Here is a tiny trained network, its code and every weight. The questions are about switching its units off for an input and a class, where a switched-off unit gives its printed mean instead of its output.

import numpy as np


def w(rows, s, z=0):
    codes = np.array(rows[::2]) - 128.0
    scale = np.full(codes.shape[1], s)
    scale[-1] = z or s
    return codes * scale


def f(y):
    return np.maximum(y, 0)


def log_softmax(a):
    a = a - a.max(-1, keepdims=True)
    return a - np.log(np.exp(a).sum(-1, keepdims=True))


def net(x, mask):
    res = np.array(x, float).reshape(1, 5) / 4 @ E
    y = f(res @ A[0][:, :-1].T + A[0][:, -1])
    res = res + np.where(mask, y, B[0][:, -1]) @ B[0][:, :-1]
    return log_softmax(res[-1] @ U[:, :-1].T + U[:, -1])


A, B = {}, {}
E = w([
[119,121,229,73,211,212,49],'x0',
[47,24,198,209,174,105,183],'x1',
[66,16,56,116,59,185,43],'x2',
[128,128,128,127,124,126,128],'x3',
[204,40,157,111,125,2,60],'x4',
],0.007)
A[0] = w([
[173,128,42,178,59,44,203,42],'neuron 1',
[186,180,82,78,78,97,76,109],'neuron 2',
[108,82,143,188,157,98,166,109],'neuron 3',
[166,184,163,160,166,79,142,48],'neuron 4',
[239,59,182,78,116,2,71,73],'neuron 5',
[78,77,161,173,147,103,164,1],'neuron 6',
[94,72,178,181,145,111,149,20],'neuron 7',
[149,116,236,50,220,185,44,54],'neuron 8',
[112,184,91,89,105,166,136,231],'neuron 9',
[190,154,180,140,155,86,198,74],'neuron 10',
[163,157,175,128,179,91,173,20],'neuron 11',
[167,162,171,111,202,120,159,51],'neuron 12',
[38,52,170,178,167,81,164,47],'neuron 13',
[236,158,73,29,89,148,85,28],'neuron 14',
[57,46,83,130,79,167,62,25],'neuron 15',
[148,182,155,157,167,142,202,155],'neuron 16',
],0.0079,0.004)
B[0] = w([
[111,145,21,163,209,77,115,212],'neuron 1',
[163,153,206,188,151,141,127,205],'neuron 2',
[177,165,178,149,151,144,135,182],'neuron 3',
[168,92,99,82,82,130,97,172],'neuron 4',
[21,107,155,59,128,224,238,254],'neuron 5',
[187,176,167,176,131,168,114,166],'neuron 6',
[197,165,149,177,142,166,132,172],'neuron 7',
[111,138,2,182,205,39,133,244],'neuron 8',
[93,139,179,150,122,135,157,221],'neuron 9',
[153,113,106,79,72,114,67,188],'neuron 10',
[168,108,112,89,62,113,56,169],'neuron 11',
[153,108,91,107,102,116,88,176],'neuron 12',
[185,176,169,157,134,160,118,204],'neuron 13',
[206,191,205,173,154,162,121,209],'neuron 14',
[190,79,110,73,50,105,82,210],'neuron 15',
[101,63,122,71,68,134,109,199],'neuron 16',
],0.0085,0.0078)
U = w([
[202,180,220,190,149,150,114,71],'0',
[155,81,93,54,2,106,36,84],'1',
[95,137,2,162,237,78,129,92],'2',
[96,134,165,132,117,113,143,252],'3',
[30,129,153,65,102,199,232,143],'4',
],0.0092,0.011)

Each question gives the input, the list of numbers given to net, and the class t.
The units are the neurons (one row each of A and B). Each row of codes is followed by its name. A weight is (code - 128) times the scale printed after its matrix; where a second scale follows, it is the last column's (A, B and U).
mask holds one flag per neuron, in row order. A switched-off neuron (its flag False) gives its mean, the last column of its row in B, instead of its output. The means were averaged over made-up inputs and are rounded, as every weight is.
A unit's drop is (log p(t) with every unit on - log p(t) with that unit switched off) / (log p(t) with every unit on - log p(t) with every unit switched off).
The circuit of an input: a set's keep is (log p(t) with only the set's units on - log p(t) with every unit switched off) / (log p(t) with every unit on - log p(t) with every unit switched off). Starting from the 12 units with the biggest drops (on a tie, the unit counted first), units are removed one at a time, each time the one whose removal leaves the highest keep (on an exact tie, the one counted first), for as long as the keep stays at least 0.8.
units of the circuit, in order: the units of the circuit, biggest drop first
most important unit: the unit with the biggest drop
k most important neurons: the k neurons with the biggest drops, biggest first
drop of u: that unit's drop, to one decimal
input [-1,-5,-7,1,-5], class 1: most important unit	neuron 16
input [3,-2,0,-3,-3], class 2: units of the circuit, in order	(neuron 5; neuron 14)
input [7,6,-1,-5,-7], class 2: 2 most important neurons	(neuron 8; neuron 5)
input [6,8,7,4,8], class 0: 4 most important neurons	(neuron 13; neuron 7; neuron 6; neuron 3)
input [4,7,-1,1,8], class 4: 2 most important neurons	(neuron 5; neuron 14)
input [2,1,7,2,-4], class 1: 2 most important neurons	(neuron 15; neuron 5)
input [8,7,-1,-2,-2], class 2: 2 most important neurons	(neuron 8; neuron 14)
input [-1,-6,6,2,-3], class 0: units of the circuit, in order	(neuron 14; neuron 2)
input [-5,-6,-7,-2,1], class 1: 3 most important neurons	(neuron 10; neuron 4; neuron 16)
input [1,3,-7,2,-7], class 1: 2 most important neurons	(neuron 5; neuron 16)
input [-4,4,6,-5,0], class 1: 2 most important neurons	(neuron 15; neuron 8)
input [-1,8,-3,0,-8], class 0: 2 most important neurons	(neuron 5; neuron 13)
input [-3,3,5,2,-3], class 1: 3 most important neurons	(neuron 15; neuron 5; neuron 8)
input [0,-8,-4,7,7], class 0: 3 most important neurons	(neuron 14; neuron 2; neuron 16)
input [0,6,2,-2,2], class 0: most important neuron	(neuron 13)
input [-7,6,5,-3,8], class 4: 2 most important neurons	(neuron 5; neuron 8)
input [5,2,4,1,-2], class 2: 2 most important neurons	(neuron 8; neuron 5)
input [2,0,-8,-2,-1], class 1: drop of neuron 5	0.0
input [6,-4,1,-5,4], class 2: drop of neuron 1	-0.1
input [4,-7,-1,3,5], class 0: drop of neuron 14	1.6
input [7,0,4,-3,2], class 2: drop of neuron 8	0.9
